(in the rows, 128 means zero)
Rows near named flat spaces through zero:
jh-sq: [129  85  99 111  86 131 179  68 106  75  98  61 168 144 161  85  92  35
 112  98 165 122 134 121 127 167 179 119  74 134 126 105]
bt-cr: [114 122 127 124 118 136 143 124 133 114  93 103 108 136 146 138 127  80
 131  79 143  97 116 147 139 137 131 100 136 138 146 149]
dg-hj: [136 154 125 112 115  99 145 117 140 120 139 152 139 134 143 111 126 169
 120 148  88 135 151 123 133 138 137 143 127 141 123 159]
dg-hj: [153 122 113 104 120 102 147 125 124 113 129 122 126 111 152 117 112 106
 127 142 130 122 147 117 146 131 126 127 128 125 132 130]
ph-nj: [127 164 114 128 143 107 116 121 132 142 108 124 119 109 122  83 156 142
 138 134 135 144 118 108 131  69  93 137 109 123 119 119]
ph-nj: [128 113 137 106 102 121 137 125 169 129 127 150 175 149 130 135 120 139
 107 132 116 151 136  99 153 147 142 131 147 158 138 166]
lc-lg: [123 117 133 126 125 140 140 101 110  89 143 131 122 124 125 115 110 123
 123 132 119 108 127 117  92 119 150 150 110 133 126 137]
jh-sq: [155  81  94 104  95 117 189  92  95  72  96  50 126 117 189  92  73   4
 113 105 178  93 145 116 136 145 154 111  85 122 140 112]
lc-lg: [130 139 128 105 126 119 138 102 114  75 169 166 113 112 124 140 123 153
 141 140  84 105 144 138 105 155 156 156 139 130 127 141]
jh-sq: [129 121 123 138 120 127 129 140 145 160  97 100 149 142 138 117 128 104
 115 117 158 150 122 114 151 119 113 111 121 132 132 122]
jh-sq: [143 146  96  85 102  76 151 102 141 124 112 128 173 137 149  91 140 144
 134 140 102 157 157 147 178 174 145 110 116 134 111 130]
lc-lg: [ 94  92 174 145 134 176 125 113 123 117 113 141 131 156  92  96 106 161
 100 138 112  98  96 113  68  57 147 131  98 158 118 196]
dg-hj: [ 75 114 161 148 139 188  89 126 144 123 135 157 129 148  70 184 157 141
 143  81 127 121  84 148 102 146 145 125 161 142 137 131]
dg-hj: [160  74 126 146 137 142 124 144 101 150 141  94 151 116 126 106  89  96
 105 178 179 151 133  86 115  94 119 138  93 105 114  77]
lc-lg: [129 104 140 123 135 144 120 136 122 119 143 141 120 121 115 153 119 124
 132 133 128 113 124 132 121 133 133 125 145 126 132 131]
ph-nj: [133 122 130 124 112 125 145 121 142 113 130 127 135 128 145 127 109 109
 110 125 133 127 134  92 125 121 132 146 130 142 143 148]
lc-lg: [ 96 132 157 132 143 156  98 123 131 125 153 180 132 142  76 151 151 198
 141 133  86 125 110 156 101 137 147 134 145 138 115 147]
jh-sq: [135 144 118 125 116 109 147 126 135 130 114 115 127 133 155 114 124 120
 120 121 125 129 139 125 141 131 125 125 122 133 132 140]
bt-cr: [127 146 125 119 118 116 134 118 148 114 136 143 131 122 135 131 132 129
 125 120 120 135 132 101 130 128 126 151 140 140 141 141]
jh-sq: [139  72 130 117 110 148 169  88  88  58 144 104 129 123 145 105  67  74
 105 141 137  88 138 106  81 127 175 148  89 132 128 136]
ph-nj: [114 154 126 170 155 156  88 173 132 157 139 117  73 108 120 216 165  87
 162  69 171 124 104 152 136 156  90 123 181  98 158  64]
dg-hj: [115 175 120 136 119 111 127 123 140 149 126 140 144 154 130 126 159 179
 136 119  92 153 138 165 142 171 137 123 127 131 115 126]
bt-cr: [122 139 148 122 134 129 103 145 151 143 165 187 144 136  98 167 145 198
 134 150  86 147 134 137 134 156 134 139 167 136 125 144]
bt-cr: [141 122 108 121 126 112 134 105 111 129 120 106 158 123 127  70 124 127
 123 158 141 154 135 110 127 106 130 135  82 118 103  98]
dg-hj: [ 94 141 149 144 130 156 115 115 134 116 140 154 124 145 100 147 144 162
 132 107 103 120 110 141  96 136 146 142 136 142 128 146]
lc-lg: [166 104 110  90 130 106 126 156 127 119 154 136 116  92 144 186 121  84
 152 135 144 121 151 142 179 185 120 109 180 106 146  95]
bt-cr: [108 151 149 139 132 144 116 126 159 108 148 163 103 114 115 154 137 134
 123 106 124 120 109  72  97  86 111 177 158 149 158 160]
lc-lg: [124  83 126 134 122 152 134 110 115 119 108  89 151 133 122 102 107  77
 114 123 171 131 112 106 115 108 139 122  94 128 123 107]
lc-lg: [154 141 106 116 125  97 132 153 140 150 122 116 123 114 157 146 134 103
 137 125 143 141 147 133 176 154 104 111 151 114 139 106]
jh-sq: [ 98 158 130 135 127 143 126  91 113  83 156 151 112 131 110 144 147 152
 148 101  93 112 122 156  88 164 161 155 128 130 124 122]
ph-nj: [127 143 117 120 103 118 131 121 167 118 150 144 159 130 138 169 138 111
 126 103 132 162 139  97 152 184 137 156 162 140 152 112]
bt-cr: [167 126 100 121 119  95 153 134 103 134 136  99 134 122 168 115 106 109
 126 155 133 136 165 146 151 167 134 118 109 104 116  93]
ph-nj: [134 145 106 139 117 125 152  94  91  82 165 112 116 118 149 130 115 106
 134 121 122 121 149 136  94 176 161 165 104 110 124  82]
ph-nj: [144  86 130 105 133 132 128 141 115 120 131 127 123 116 126 148 111 103
 136 140 138 108 132 146 145 144 133 101 144 119 130 125]
lc-lg: [135 121 118 121 126 135 140  97  95  67 174 134 110 102 130 145 111 103
 139 130 124 107 140 123  92 158 157 166 124 114 131  96]
dg-hj: [103 124 149 144 126 157 108 119 136 132 158 161 162 154  89 149 138 178
 124 134 105 152 119 132 103 158 156 147 133 138 117 124]
dg-hj: [127 117 121 102 120 123 123 128 143 120 129 138 141 125 123 159 140 111
 144 110 130 132 129 145 162 174 136 110 159 130 137 120]
ph-nj: [134 110 141 139 128 146 126 163 155 131 122 118  96 111 147 179 111  61
 116  95 173 108 114  81 137 102  96 133 171 135 175 143]
jh-sq: [168 132 112  77 136  80 138 134 113 109 149 155 109  91 143 124 122 146
 149 173  96 110 161 147 159 138 121 118 146 114 121 137]
jh-sq: [139 137 127 136 126 115 132 152 145 159 108 115 126 132 149 122 125 122
 115 129 140 136 132 114 148 107 103 118 131 131 136 142]
ph-nj: [136 132 116 117 116 116 139 113 131 108 140 129 138 120 139 128 124 114
 127 128 129 137 139 110 131 145 136 146 128 129 133 117]
bt-cr: [ 98 169 123 123 109 120 128  97 167 117 116 146 152 143 121 119 161 146
 129  92 111 153 117 108 134 135 133 149 134 155 137 148]
dg-hj: [113 107 141 129 131 146  91 153 162 174 122 145 172 148  91 164 154 145
 132 122 142 168 110 135 163 154 122 102 160 134 128 114]
bt-cr: [123 149 121 159 135 133 121 124 114 145 131 112 130 133 124 108 137 140
 126 132 137 148 125 125 107 116 122 145 100 115 114  94]
bt-cr: [120 135 141 124 129 134 121 124 149 110 142 155 119 115 118 140 130 133
 124 123 124 124 118  87 114  99 119 158 148 143 146 153]
[157 115 102 100 108  95 165 117 120 111 106  94 132 119 173  99 103  78
 121 132 142 118 152 124 158 138 132 111 111 125 131 130]  jh-sq
[153  75 146  82 138 121 115 149 128 128 155 175 150 117 101 146 110 165
 132 189 102 123 142 140 153 139 138 105 158 129 116 153]  bt-cr
[115  92 138 135 133 163 107 129 124 125 141 129 142 130  98 161 129 107
 135 116 152 133 110 131 120 150 141 124 140 123 130  97]  dg-hj
[140 167 111 119 126  92 134 145 144 150 110 124 114 123 156 126 146 132
 137 120 121 134 142 140 166 133 102 113 143 125 135 135]  jh-sq
[123 112 122 111 121 134 121 121 133 114 139 136 144 128 116 164 137 110
 145 110 132 133 127 149 147 184 147 117 152 126 133 105]  dg-hj
[128 144 123 144 127 126 134 142 134 141 108 104 105 128 151 133 130  99
 125 102 148 121 124 125 135 118 108 122 131 126 143 128]  jh-sq
[101 134 147 175 143 166 102 140 126 159 127 123 125 146 101 138 142 147
 123 114 141 139 102 130  96 108 120 135 119 125 123 111]  lc-lg
[139  75 135 131 138 151 111 147 124 142 128 112 142 117 111 139 110  88
 121 142 176 137 115 101 133 107 117 119 131 118 131 100]  dg-hj
[ 96  59 156 140 145 194  83 129 120 138 132 133 163 143  56 156 135 122
 136 124 160 139  85 141 109 133 148 107 132 126 115  94]  lc-lg
[179  92 121  75 131  94 156 125  94  81 160 145 109  88 150 112  80 123
 128 193 104  89 166 124 131 120 140 130 127 117 121 150]  jh-sq
[ 80 202 141 206 129 157 118 122 128 155 134 125 113 172 121 135 161 185
 122  87 102 144 113 152  72 141 136 161 106 131 121 118]  ph-nj
[113 171 109 163 120 128 140 101 127 121 111  89 117 127 149  94 139  97
 120  92 155 141 118  93 100  98 116 164  91 127 135 102]  bt-cr
[141 136 115  75 112  90 144 124 156 103 120 150 125 114 150 143 134 115
 141 115 108 115 144 133 178 156 127 111 168 143 147 165]  dg-hj
[106 116 155 158 158 165  94 169 110 175 115 130 104 152  95 162 146 164
 145 120 120 108 105 206 124 139 123  75 141 114 112 126]  ph-nj
[134 163 106 155 115 112 158 109 118 125 110  83 118 130 169  81 118 100
 109 115 146 135 137  98 108 101 119 155  82 124 129 115]  lc-lg
[123 139  98  98 122 107 121 104 129 120 117 125 153 125 118 125 163 121
 161 110 127 150 130 167 167 182 140 104 132 119 115  88]  jh-sq
[122 147 119 120 127 116 112 127 147 143 129 143 149 130 115 135 157 148
 141 123 123 158 127 132 152 148 122 127 142 128 125 112]  ph-nj
[148 144 104 132 128 102 142 134 113 144 110  94 118 121 159 102 126 108
 130 133 142 132 143 139 146 126 112 115 107 110 121 104]  dg-hj
[185 149  85  97 115  54 166 139 123 144 105  93 128 107 194  78 112 104
 122 162 134 140 174 121 185 125 101 110 108 112 123 121]  dg-hj
[109 135 139 103 115 131 129 107 148  91 151 174 137 135 112 159 139 155
 137 113  87 119 129 138 126 169 158 140 160 150 137 162]  dg-hj
[145  83 135  97 117 129 128 150 156 125 130 139 142 119 133 171 109  87
 123 126 149 125 131 107 168 148 125 110 173 138 154 144]  ph-nj
[ 98 102 133 132 123 162 113  94 122 111 136 131 170 146  86 128 139 131
 133 116 134 147 108 136 107 156 165 133 112 133 112  98]  jh-sq
[120 119 132 151 126 150 118 116 112 131 161 133 161 146 105 135 126 154
 123 144 122 156 131 136 101 165 158 148 110 119 108  88]  dg-hj
[110 129 146 133 125 139 105 156 172 168 116 151 151 152 110 165 150 152
 125 110 126 151 114 130 158 143 117 109 167 146 140 150]  ph-nj
[136 111 129 126 130 133 136 129 113 115 132 119 114 120 136 131 111 107
 126 132 135 109 131 130 120 125 132 126 124 123 131 128]  ph-nj

Rows near named flat spaces through zero:
bnrl: [140 112 108  83 134 116 139 127 127 129 125 143 119 144 143 110 103 134
 101 142 121  92  77 145  79  55 110 150 119 166  95 103]
mhsm: [117 148 135 117 128 120 122 160 157 141 126 130 148 118 114 109 128 131
 120 123 124  90 111 122  99  95 124 111 134 149 109 147]
nqmg: [132 157 103 161  84  85 102 144 145 100 130 143 136  84 124 114 137  58
  57 151 154 122  89  99 113  98 138 164  88 129 167 184]
nqmg: [109 111 170 116 168 156 167 156  85 124 111 149 143 164 124 134 109 144
 117 109 168 137 160 143 116 129 146 101 150 115  85 149]
dmtz: [138 111 154 101 151 132 119 133 126 156 123 127 134 141 107 131 131 127
 163 107 127 137 145 133 120 138 128  93 121 113 104 124]
mhsm: [144 132 131 122 129 123 104 125 150 140 115 114 126 139 109 143 148 143
 130  97 129 107 128 140 126 130 135 152 105 115 123 162]
mhsm: [121 152 166 131 136 122 161 179 170 130 124 144 151 112 129  90 119  90
 113 164 147 111  97 107  91  83 137  96 137 145 111 145]
nqmg: [100 141 121 146 106 110 134 123 145  80 101 168 144 107 172 136 107 134
 112 128 134 115 126 108 121 123 109 138 153 140 142 164]
bnrl: [106 125 163 154 147 148 139 165 130  99 110 116 134 140 102 156 119 139
 122  99 133 125 164 133 140 164 161 100 127 100 125 167]
mhsm: [165 128 124  82 130  94  77  87 156 175 118 131 130 127 118 135 157 142
 177  90 121 125 135 125 123 140 100 138 112 120 112 149]
bnrl: [116 135 144 123 120 124 121 141 167 142 122 140 151 103 134 111 126 112
 166 133 107 119 124 105 114 121 111  81 142 135 132 113]
mhsm: [107 141 139 188 148 115 137 141  89  48 135 119 102 120 126 161 116 140
 108 134 167 177 162 125 190 190 154 154 132 112 137 203]
bnrl: [127 111 158 131 155  90 110 136 120  73 107 151 117 117 126 156 107 110
 151 114 154 169 144 117 143 157 128 116 106 106 112 195]
nqmg: [118 124 126 147 133 114 121 110 129  79 120 135 110 117 157 151 115 152
 163 130 123 150 135 127 162 155 112 145 138 131 135 146]
nqmg: [134 119 142 109 161 113 164 127 147  85 110 127 102 152 143 148  92 173
 126 130 118 113 123 140 120 132 127 138 141 143  94 144]
dmtz: [128 109 150 122 151 141 124 136  94 143 136 125 128 137 107 130 131 117
 156 119 141 163 154 133 142 150 136  96 123 108 114 120]
dmtz: [127 154 111 119 129 125 181 130 183 113 132  98 112 139 136 127  99 188
  93 149  74  69 117 126 112 132 130 126 170 168 122 100]
nqmg: [123 146 135 127 135 156 154 143 123 175 154 100 141 136  99 110 139 141
 123 133 116 124 158 123 133 154 145  85 160 129 125  94]
dmtz: [134 117 122 102 114 111 109 114 187 123 101 144 131 118 155 130 117 135
 165 121  89  91  93 126  98  93  95 128 120 145 128 111]
mhsm: [119 151 115 130 122  94  81 133 142 118 122 118 135 110  94 151 136 152
 118  80 123 108 156 116 137 163 127 127 122 123 126 199]
dmtz: [145 145  95 116 114  62  73  88 106 131 144 142 124  92 118 135 141 111
 125 114 146 168 154  94 151 174 104 138 121 122 137 181]
nqmg: [144 130 169 113 151 138 189 152 160 136 112 135 133 154 134 111 116 117
 102 153 146 110 109 130  90  99 149 119 134 129 103 128]
mhsm: [150  97 124 144 135 125 114 116  98 100 135 113  92 134 119 149 128  98
 132 139 135 171 119 143 155 143 144 156  79 102 145 122]
bnrl: [ 99 103 126 153 116 150 138 117 104  80  97 148 132 140 151 169 106 140
 114 100 124 133 162 133 141 161 135 128 134 100 154 132]
dmtz: [138 120 127  92 157 126 139 111  88 155 144 123 120 151 115 128 123 159
 134 118 135 146 158 136 133 152 123 114 150 133  93 116]
dmtz: [121 154  97 140 116  99 133 115 147  97 143 111 111 107 133 136 111 157
 110 142  96 120 136 109 148 163 119 131 154 151 143 132]
nqmg: [163 129  83  96 123 101 110  71 113 153 152 115  99 133 135 127 139 153
 132 135 115 138 120 134 140 136 104 171 127 146 125 103]
dmtz: [107 142 107 134 117 154 165 129 135 117 117 116 131 154 136 142 114 188
  72 111 108  71 140 143 116 129 140 147 161 143 130 123]
bnrl: [143 127 149 140 116 134 143 127 135 134 109 160 142 129 156 112 145  78
 114 149 174 141 101 125 111  90 136 159 109 111 140 144]
nqmg: [132  91 121 126 131 142  69 148 104 126 123 108 117 142  85 149 140 110
 134  88 123 117 109 166 123  98 143 146  56 106 126 135]
bnrl: [109 113 128 125 136 121 110 110 118  96 112 151 125 123 160 146 113 160
 178 111 123 140 137 132 145 136  97 131 145 136 117 137]
mhsm: [132 113 119 133 142 149 126 145 119 115 138  92 100 151 107 137 125 149
 119 127 111 107 102 166 132 104 146 156  99 136 119 111]
dmtz: [ 87 105 115 146 107 149  68 122 120 100  97 144 144 120 142 164 131 158
 177  68 106 110 142 146 144 129 105 134 119 116 146 139]
bnrl: [104  83 160 113 145 165  67 179 115 142 103 136 152 140  95 133 137 112
 184  72 128 103 107 167 100  64 127 101  74 113  98 132]
bnrl: [ 83 112 164 146 148 137 142 177 127  67 101 149 141 125 130 146  87 129
 133 113 129 123 142 125 121 130 137  81 137 123 113 159]
bnrl: [125  88 121  89 135  82 107 119 133  78  99 156 117 120 132 160  74 120
 133 103  96 126 132 115 101 137 104  92 109 127 114 137]
nqmg: [106 140 127 163  96 140 104 159 139 128 125 131 155 101 113 119 144  84
 110 123 131 116 121 115 122 113 141 115 108 115 162 140]
dmtz: [137 142 108 117 114  91 124 110 169 114 127 129 119 107 142 128 115 135
 127 141  99 113 114 108 121 133 108 130 136 148 136 129]
nqmg: [156 129 137  81 122 146 173 105 179 192 115 139 145 151 158  97 134 135
 136 148 108  90 103 128  78  86 112 120 154 144 116  62]
mhsm: [145 135 126 125 118 116 107 126 131 150 129 129 135 122 112 122 150 101
 115 122 146 130 122 123 121 121 134 141 104 116 134 150]
mhsm: [126 109 141 133 126 120 115 118 119 109 111 158 132 117 150 135 123  99
 155 128 144 159 128 120 132 128 116 125 116 112 136 137]
bnrl: [146 145 128 140 130 128 139 109 138 139 133  93 115 143 104 153 145 155
 111 111 122 133 170 126 157 196 153 136 134 102 143 145]
bnrl: [113 114 137 125 131 129  91 160 111 132 136 144 141 106 119 104 130  86
 161 134 139 139  97 130 116  76 115 107 102 138 116 123]
dmtz: [139 115 181 125 142 137 129 137 148 135  88 160 147 142 143 131 144 103
 159 111 170 137 122 134 112 106 133 134 108  97 114 168]
dmtz: [131 114 124 100 130 118 159  99 130 118 110 150 126 141 156 141  98 147
 119 126 113 126 146 118 112 147 114 114 156 130 121 109]
mhsm: [148 119 123 124 120 103 117  98 107 136 138 145 124 110 136 124 134  83
 139 146 145 182 139 105 142 154 119 121 118 110 146 121]
nqmg: [102 160 135 167 120 130 146 164 120 109 138 125 144 110 111 121 127 112
  79 138 150 130 148 107 137 148 154 111 145 125 143 166]
mhsm: [112 110  76 116 106 151  89  98  77 149 138 125 130 139 128 138 137 163
 128  93 108 112 138 153 135 119 108 151 130 137 136  91]
[143 141 139 138 145 119 138 130 119 126 142 118 114 130 124 122 139 126
 126 147 156 152 125 130 147 135 138 150 126 128 118 152]  mhsm
[156 131  87 108 121  98 103  65  83 155 158 135 110 119 144 121 147 132
 142 140 144 175 137 121 157 150  98 164 136 137 131 116]  nqmg
[117 128 131 146 128 132 159 128 128  93 114 121 122 140 124 160 106 145
  89 115 119 126 166 121 138 181 152 117 142 108 144 143]  bnrl
[155 156 147 104 144 121 147 132 150 180 142 128 136 132 129  86 153 125
 137 155 156 123 103 126 110  92 123 138 141 149  97 132]  mhsm
[144 111 169 122 156 113 147 132 172  97 107 128 109 131 139 143 107 123
 172 141 115 144 121 124 130 143 129 108 118 117 116 133]  mhsm
[142 135 132 133 101 135 126 125 165 160 125 135 144 113 141 103 150  85
 138 150 124 122  99 116 111  98 125 128 115 123 154 100]  nqmg
[118 124 104 115  97 127  97 125 131 149 121 138 152 116 117 127 131 112
 112 101 108 101 131 118 103 117 118 109 118 124 145 117]  mhsm
[119 166 106 135 132 122 153 135 128 130 159  89 119 128 101 128 121 176
  87 133 106 109 158 118 146 173 142 116 169 150 125 132]  mhsm
[137 124 170 135 154 146 152 164 161 132 135 109 119 131 122 106 129 108
 168 164 123 133  95 137 125 101 141 107 116 133 114 102]  dmtz
[ 81 150 155 131 131 130 150 155 147 112 105 175 170 109 166 110 108 147
 147 127 141 109 135 106 109 107 103  90 187 154 107 154]  mhsm
[115 131 111 130 105 151 132 122 132 143 118 125 145 138 127 137 132 147
 101 104 109  94 144 131 116 134 133 126 140 122 146 113]  mhsm
[ 85 151 122 124 120 171 162 144 148 143 114 130 160 147 146 122 118 204
 113 104 101  54 141 140 104 108 120 114 193 160 114 108]  mhsm
[145 137 127 120 127 128 147 136 125 153 141 121 129 135 113 109 135 105
  90 147 141 125 117 125 110 113 144 130 120 129 125 120]  dmtz
[147 146 177 127 132 130 135 143 188 164 107 138 153 124 130 108 157 102
 160 131 148 120 115 117 110 111 133 117 123 113 123 152]  bnrl
[145 138 131 104 148 128 138 126 131 154 137 120 120 146 129 110 139 156
 135 136 140 114 106 146 118  96 121 154 135 152  93 128]  dmtz
[106 106 137 142 115 145 140 136 151  97 105 135 134 123 141 146 101 118
 140 124  90 119 136 120 122 142 130  89 130 114 154  96]  dmtz
[137 115 107 101 138  99  82 115 120 128 143 114 108 118 108 136 122 140
 161 113 102 134 124 132 136 134 106 122 110 141 112 123]  mhsm

Rows near named flat spaces through zero (a row that begins with a name and a colon came from that space):
cmsc: [130 139 141 159 115 159 142 136 124 121 146 127  95 110 124 138 115 133
 129 155 109 120 118 124 119 113 130 136 138 144 104 114]
dtmp: [ 98 161 127 136 142 168 113 158 107 128 105 149 164 149 127 108 128 104
 137 160  80 156 142  99 126 131 130 165 121 138 179 103]
cmsc: [136 138 110 137 142 133 117 129 134 145 164 120 107 110 112 141 144 126
 154 146 133 137 137 122 127  92 125 138 115 119 111  97]
lbgr: [126 117 153 163 127 140 145 120  94 126 137 146 116 121 113 108 109 122
 108 159 121 140  99 143 106 136 110 110 102 160 142 119]
lbgr: [ 98 150 111 107 161 132 109 155 147 148 111 123 177 173 127 123 175 123
 152 123 127 123 168 116 141  88 144 172 109 102 123 114]
lbgr: [160 133 139 124 125 146 139 127 149 134 133 114 112 130 141 155 119 126
 146 126 134 130 127 122 152 131 131 145 158 122 123 157]
hfqf: [110 188 124 183  92 185 151 142 111  85  77 141 121 103 155  86  67 122
  93 191  57 138 136 122 111 151 128 124 162 168 157 124]
hfqf: [119 132 158 125 120 160 127 147 110 114 117 145 138 140 132 129 111 111
 127 138  97 143 116 106 130 157 131 150 144 147 166 130]
cmsc: [156 132 133 135 144 121 140 131 150 146 110 139 139 148 135 131 133 111
 139 153 148 129 136 132 149 132 117 153 115 136 144 146]
lbgr: [ 88 131  93 113 138 106  95 132 106 129 118 137 160 129 116 105 148 130
 123 109 113 136 143 118 110 127 130 117 106 111 146  95]
lbgr: [100 123  92 108 127 113  90 122  94 127 130 132 145 113 115 120 134 134
 127  90 105 146 128 110 110 144 129 103 127 103 153 102]
lbgr: [125 132 135 166 128 142 149 123 112 134 118 134 125 132 124 113 118 135
 111 147 119 122 115 144 115 121 118 118 115 141 120 133]
hfqf: [136 103 112 101 122  57 134 103 177 115 153 100 103 105 130 124 151 151
 112 108 200  86 147 173 125  93 136  87 110 119  52 126]
cmsc: [172 133 115 134 123 113 143 115 162 137 113 121 111 120 147 147 119 130
 136 132 151 116 136 134 152 139 122 131 147 122 119 160]
hfqf: [181 118 116 141 164 117 149  83 123 176 124 112 142 147 130 114 119 120
 135 129 170 172 116 168 147 130  94  94 106 110 162 186]
dtmp: [128 125 144 123  81 145 147 125 136  96 114 106 102 115 153 151  99 161
 106  84 109  91 114 124 131 151 151 113 194 121  87 167]
cmsc: [143 173  76 158 156 145 126 128 145 167 112 115 138 134 132 128 144 129
 157 152 120 139 161 125 142  88 121 148 123  99 124 127]
hfqf: [106 140 137 157 117 132 138 143 114 110  88 160 143 133 132 100 114 121
 100 161 102 116 127 126 112 149 123 135 114 161 149 116]
lbgr: [159 139 122 137 137 134 125 121 118 136 119 147 130 118 131 119 104  96
 138 165 122 173 124 120 138 160 105 131 123 144 194 132]
cmsc: [119 123  82 157 147 127 105  99  76 160 179 118 108  92  88 118 137 143
 138 120 118 163 111 136  93  95 107  80  94 102 124  85]
dtmp: [ 93 140  96 157 155 111 127 122 112 145 121 130 153 137 110  80 153 136
 112 150 134 128 145 158 100  81 117 106  69 125 113  96]
lbgr: [113 134 112 142 120 116 137 125 135 124 108 122 130 128 134 118 134 150
 109 118 129  97 137 142 119 115 134 115 127 121  93 131]
dtmp: [109 173 116 151 177 133 125 137 136 128 147 138 149 126 112  50 137  78
 132 246 145 185 171 162 112  63 108 134  44 171 163  61]
dtmp: [148  98 111 119 152  84 116 111 124 164 134 140 139 137 112 140 154 126
 141 106 163 131 120 132 134 136 110 121  94 110 141 131]
hfqf: [136 145 125 169 127 169 150 117 110 142 128 111 114 126 129 126 110 144
 125 135 106 135 115 139 122 111 122 115 142 121 114 148]
hfqf: [127 136 138 124 109 138 137 128 138 102 130 117 113 114 140 122 108 130
 116 136 124 125 131 134 127 130 137 118 149 139 117 133]
hfqf: [137 111 131 118 133  79 136 115 144 120 106 143 144 134 134 100 128 116
 105 142 168 123 134 157 129 145 115 110  96 148 143 137]
hfqf: [134 145  88 157 131 137 133 112 132 150 146  97 103 109 123 137 137 158
 138 118 127 118 136 140 121  82 129 108 135  96  76 126]
dtmp: [114 179 124 130 115 139 136 156 178  86 107 125 125 117 154 101 118 111
 121 193 121 116 177 131 134 103 146 156 138 159 114 104]
dtmp: [129 105 137 125 133 142 118 123  88 151 131 137 139 143 115 150 129 133
 137  87 108 143  96 107 127 157 121 128 136 110 157 144]
cmsc: [120 124 165 151 109 155 145 138 113 109 139 138 105 120 123 130 109 129
 114 149 109 118 105 127 114 132 130 132 134 159 117 119]
dtmp: [146 127 140 113  99 129 141 122 146 104 111 117 115 120 154 140 101 134
 116 110 128 116 124 127 143 160 138 120 174 130 125 165]
lbgr: [129 137 143 164 136 147 154 131 127 138 115 132 130 145 128 115 126 129
 119 158 127 119 124 145 125 110 121 136 111 144 117 137]
dtmp: [154 112 129 118 113  99 144 105 153 117 131 112 106 112 141 133 116 140
 114 113 163 111 125 153 135 136 128  99 142 127 102 156]
cmsc: [100 144 110 139 102 146 137 119 105 110  78 116 149 132 149 105 101 157
  92  91  87 118 125 132 116 151 138  95 166 111 129 161]
cmsc: [123 133  93 119 146 115 109 119 123 147 131 119 144 129 121 121 145 131
 140 112 132 143 142 128 127 114 125 117 116 101 135 120]
[103 139 146 169 127 166 136 151  88 132  94 164 149 150 121 118 119 122
 116 151  77 127 110 107 113 149 121 154 118 151 161 119]  hfqf
[128 132 142 131 130 144 127 138 133 124 161 125 107 117 119 136 131 121
 141 152 128 133 129 124 125 105 132 142 123 140 114 104]  dtmp
[150 132 142 113 130 123 137 136 167 124 128 123 123 136 142 142 132 117
 140 143 152 119 143 130 151 123 134 153 137 135 119 141]  lbgr
[146 123  97 119 109 104 127 100 134 125 117 109 116 105 142 135 113 151
 117  87 136 120 126 136 132 149 128  88 159 102 116 158]  cmsc
[136 119  83 114 170  92  98 107 117 171 148 126 149 130 105 120 160 119
 153 116 156 163 139 135 128 109 108 112  83  96 153 110]  cmsc
[130 106 129 135 161 130 115 113  81 166 150 140 146 143  99 120 139 116
 140 122 130 171 102 130 118 130 104 115  87 120 170 121]  dtmp
[127 136 111 135 157 104 122 126 138 142 138 136 138 129 115 102 149 111
 135 169 154 142 149 146 123  96 115 129  76 137 133  97]  dtmp
[ 85 137 110 137  96 139 121 158 129 120  90 129 133 139 136 164 150 175
 121  70  80  53 134  90 120 128 161 157 171  98  68 125]  dtmp
[123 114 109 103 110  87 107 117 126 104 132 136 120  95 128 120 120 127
 114 113 136 130 130 126 117 157 127  98 129 131 142 109]  lbgr
[ 64 130 133  69 129 128  94 156 125  99 123 121 174 153 129 111 152 126
 124  91 110 128 152 110 122 121 160 141 134 114 133 104]  cmsc
[ 59 142 124 119 127 159 105 147  90 110 132 122 155 137 116 101 137 138
 116 108  80 136 134 115  99 107 148 123 127 118 126  92]  cmsc
[113 128 115 133 142 131 115 125 106 140 142 128 136 127 112 117 138 128
 132 128 121 144 126 128 115 113 123 120 107 120 135 107]  cmsc
[149  85 165 103 161 109 127 121 112 159 125 151 165 175 116 133 143 102
 139 113 160 154 102 131 145 161 108 141  94 132 184 158]  hfqf
[112 113  88  98 155  60  82 144 137 149 116 165 165 138 109 133 183 113
 148 118 149 116 155 103 129 135 123 156  77 115 152  79]  hfqf
[150 123 124 111 142 110 117 128 136 140 119 143 143 137 130 133 132 105
 143 135 143 147 133 118 146 151 117 143 118 129 169 134]  dtmp
[157 136 171 162 120 193 174 107 105 128 125 106 114 138 144 116  73 127
 113 144 112 162  93 154 135 140 116 104 160 143 146 192]  hfqf
[136 145 135 121 114 121 135 127 138  92  90 145 142 119 154  89  89  98
 103 170 125 152 140 136 134 172 120 118 135 165 185 139]  hfqf
[ 97 116 129 141 141 159 105 146  74 160 137 145 146 151  98 154 154 139
 147  91  81 130 102  88 113 128 129 154 121 105 139 106]  dtmp
[ 96 129 155  59 130 121 104 170 170  97 129 127 158 157 139 136 159 109
 143 118 138 114 163 104 148 119 163 180 137 131 124 109]  cmsc
